Here is a tiny trained network, its code and every weight. The questions are about switching its units off for an input and a class, where a switched-off unit gives its printed mean instead of its output.

import numpy as np


def w(rows, s, z=0):
    codes = np.array(rows[::2]) - 128.0
    scale = np.full(codes.shape[1], s)
    scale[-1] = z or s
    return codes * scale


def f(y):
    return np.maximum(y, 0)


def log_softmax(a):
    a = a - a.max(-1, keepdims=True)
    return a - np.log(np.exp(a).sum(-1, keepdims=True))


def net(x, mask):
    res = np.array(x, float).reshape(1, 7) / 4 @ E
    y = f(res @ A[0][:, :-1].T + A[0][:, -1])
    res = res + np.where(mask, y, B[0][:, -1]) @ B[0][:, :-1]
    return log_softmax(res[-1] @ U[:, :-1].T + U[:, -1])


A, B = {}, {}
E = w([
[207,1,145,59],'x0',
[126,126,132,131],'x1',
[179,215,56,86],'x2',
[253,92,232,210],'x3',
[113,136,122,134],'x4',
[143,108,138,120],'x5',
[130,128,132,124],'x6',
],0.0066)
A[0] = w([
[30,143,70,109,72],'n0',
[92,142,98,134,153],'n1',
[150,88,111,139,209],'n2',
[163,113,108,187,122],'n3',
[181,60,126,109,220],'n4',
[170,150,129,111,108],'n5',
[143,142,156,122,41],'n6',
[60,99,206,153,210],'n7',
[161,152,112,127,112],'n8',
[162,171,137,94,139],'n9',
[96,116,86,3,148],'n10',
[176,146,163,166,99],'n11',
[132,226,173,175,108],'n12',
[127,131,166,173,145],'n13',
[95,193,153,159,150],'n14',
[41,169,107,145,92],'n15',
[139,193,117,156,104],'n16',
[150,143,107,126,136],'n17',
[220,169,65,115,112],'n18',
[176,141,123,161,59],'n19',
[172,148,189,195,251],'n20',
[194,151,122,150,112],'n21',
[165,170,96,102,146],'n22',
[187,170,68,127,187],'n23',
[199,109,130,34,122],'n24',
[112,136,97,79,107],'n25',
[75,105,110,123,178],'n26',
[59,123,163,144,150],'n27',
],0.012,0.0031)
B[0] = w([
[167,44,209,203,244],'n0',
[211,79,156,103,185],'n1',
[49,194,102,87,188],'n2',
[140,126,113,160,169],'n3',
[103,199,103,50,242],'n4',
[80,79,136,149,155],'n5',
[162,114,170,235,135],'n6',
[75,125,9,37,226],'n7',
[87,93,75,143,154],'n8',
[34,31,90,190,166],'n9',
[207,101,161,154,254],'n10',
[159,37,142,115,189],'n11',
[182,175,165,38,212],'n12',
[107,88,100,114,180],'n13',
[183,75,196,2,202],'n14',
[149,106,142,95,220],'n15',
[126,205,121,106,185],'n16',
[37,100,52,115,152],'n17',
[46,80,176,83,201],'n18',
[217,67,119,161,159],'n19',
[135,62,69,81,250],'n20',
[144,38,118,130,176],'n21',
[67,49,41,133,184],'n22',
[65,47,97,72,203],'n23',
[140,224,177,111,212],'n24',
[178,63,207,154,184],'n25',
[242,98,58,167,194],'n26',
[122,101,109,27,186],'n27',
],0.0045,0.0071)
U = w([
[149,131,97,91,214],'0',
[209,59,167,170,82],'1',
[128,114,103,114,163],'2',
[10,109,71,89,70],'3',
[157,192,186,48,127],'4',
[121,115,120,143,175],'5',
[135,161,117,92,142],'6',
[121,209,150,190,1],'7',
],0.012,0.0054)

Each question gives the input, the list of numbers given to net, and the class t.
The units are the neurons (one row each of A and B). Each row of codes is followed by its name. A weight is (code - 128) times the scale printed after its matrix; where a second scale follows, it is the last column's (A, B and U).
mask holds one flag per neuron, in row order. A switched-off neuron (its flag False) gives its mean, the last column of its row in B, instead of its output. The means were averaged over made-up inputs and are rounded, as every weight is.
A unit's drop is (log p(t) with every unit on - log p(t) with that unit switched off) / (log p(t) with every unit on - log p(t) with every unit switched off).
The circuit of an input: a set's keep is (log p(t) with only the set's units on - log p(t) with every unit switched off) / (log p(t) with every unit on - log p(t) with every unit switched off). Starting from the 12 units with the biggest drops (on a tie, the unit counted first), units are removed one at a time, each time the one whose removal leaves the highest keep (on an exact tie, the one counted first), for as long as the keep stays at least 0.8.
circuit, biggest first: the units of the circuit, biggest drop first
most important unit: the unit with the biggest drop
top k neurons: the k neurons with the biggest drops, biggest first
drop when u is switched off: that unit's drop, to one decimal
input [8,1,4,-8,3,-2,5], class 1: circuit, biggest first	(n10; n25)
input [-2,5,7,-7,1,-5,6], class 1: circuit, biggest first	(n0; n10; n25)
input [-5,-4,-8,2,6,2,-1], class 3: most important unit	n7
input [8,0,-3,-3,1,6,8], class 4: circuit, biggest first	(n24; n4; n22)
input [8,-1,1,5,5,0,3], class 4: circuit, biggest first	(n4; n24)
input [-7,-1,2,1,3,1,6], class 4: circuit, biggest first	(n12; n14)
input [7,-5,-1,7,8,-6,-7], class 0: top 3 neurons	(n4; n0; n2)
input [5,4,-2,-5,-4,2,-5], class 1: top 2 neurons	(n10; n7)
input [-4,-3,-7,-7,8,8,-4], class 0: top 3 neurons	(n7; n27; n26)
input [0,-5,7,-6,1,-4,-8], class 5: top 2 neurons	(n0; n10)
input [-4,8,-7,-8,4,1,-5], class 1: drop when n7 is switched off	-0.1
input [3,3,8,-4,-6,-7,-5], class 3: drop when n18 is switched off	0.5
input [-6,-1,-5,-5,4,-5,6], class 4: drop when n0 is switched off	-0.1
input [5,2,1,-3,-4,0,-1], class 4: most important unit	n24
